Each row is followed by roughly how far along a hidden order it lies, from 0 to 30. A new part has a new order.
[  7  -8 -47   1  24 -22   3  -5  14  30  -3  -9 -51  -5 -66  25]
12
[ -9  -3 -10  -1   7  41   9  -5   5  19 -13  -5 -49   2 -17  -3]
16
[  1  -8 -48   1  16 -19   8  -6  20   8  -3   3 -44  13 -14  -8]
8
[  4 -36 -15  -1  10  17  -1   5   6  17   1  -3  -3   0 -30  -3]
0
[  -7  -50  -36    1  -45    9  -14   -5   13   16    4    2   10    8
 -110    2]
11
[  8 -32 -19   7   5  -2  -2   6   3  10   4  10 -27   5 -69  10]
7
[ -2 -28  -3  -6 -28   0  -2   0   3  11  -2  13  11   9 -87  -7]
0
[  7   2 -11   5  43   0   7  -2   3   4  -2 -16 -19  -2  26  21]
0
[ -7 -13 -54   9  -1  -2  -3   2  -2  41   4  -1 -36  -2 -35  36]
20
[ -7 -68  33   1  32 -42   9 -16  10  72  -9 -32 -43   1  24 -20]
30

Part 2:
[  6   0 -18  38 -59   0  -3  11  -2  -1  -5  19   1  -9 -64  26]
0
[  1  -2 -18 -12   9  -9   1   5  -3  -2   2 -18  -7   2 -17 -13]
23
[  0  -2 -11 -23  35  -7   3   3  -3  -2   5 -23  -7   5  -3 -21]
30
[ -1  -1 -12 -14  11  -6   0   8  -5  -3  -6 -19   1   4  -8  -7]
21
[  2  -1 -15  20 -33   0  -3   5  -3  -3 -10  11  -3  -3 -12  10]
8
[   3    0  -17    4  -48   -9   -3   13   -6    0   -2  -14   15   -1
 -127   36]
7
[  2   0 -29  50 -45  -6  -1  14  -5   1  -1  21  -1 -11 -77 -12]
1
[ -3  -2 -24  -7  42  -5   3   4  -3  -3  -3 -11 -14   2  74 -46]
26
[  6  -1 -14   6 -29   0   0   4  -1  -3  -3   4  -7  -2 -11  10]
13
[  5  -1 -23  16   3  -4   2   4   0  -2   3   9 -15  -3  -7 -23]
18
[ -2  -2 -15 -25  27 -11   1   8  -5  -1   2 -28  -1   6 -34 -21]
27
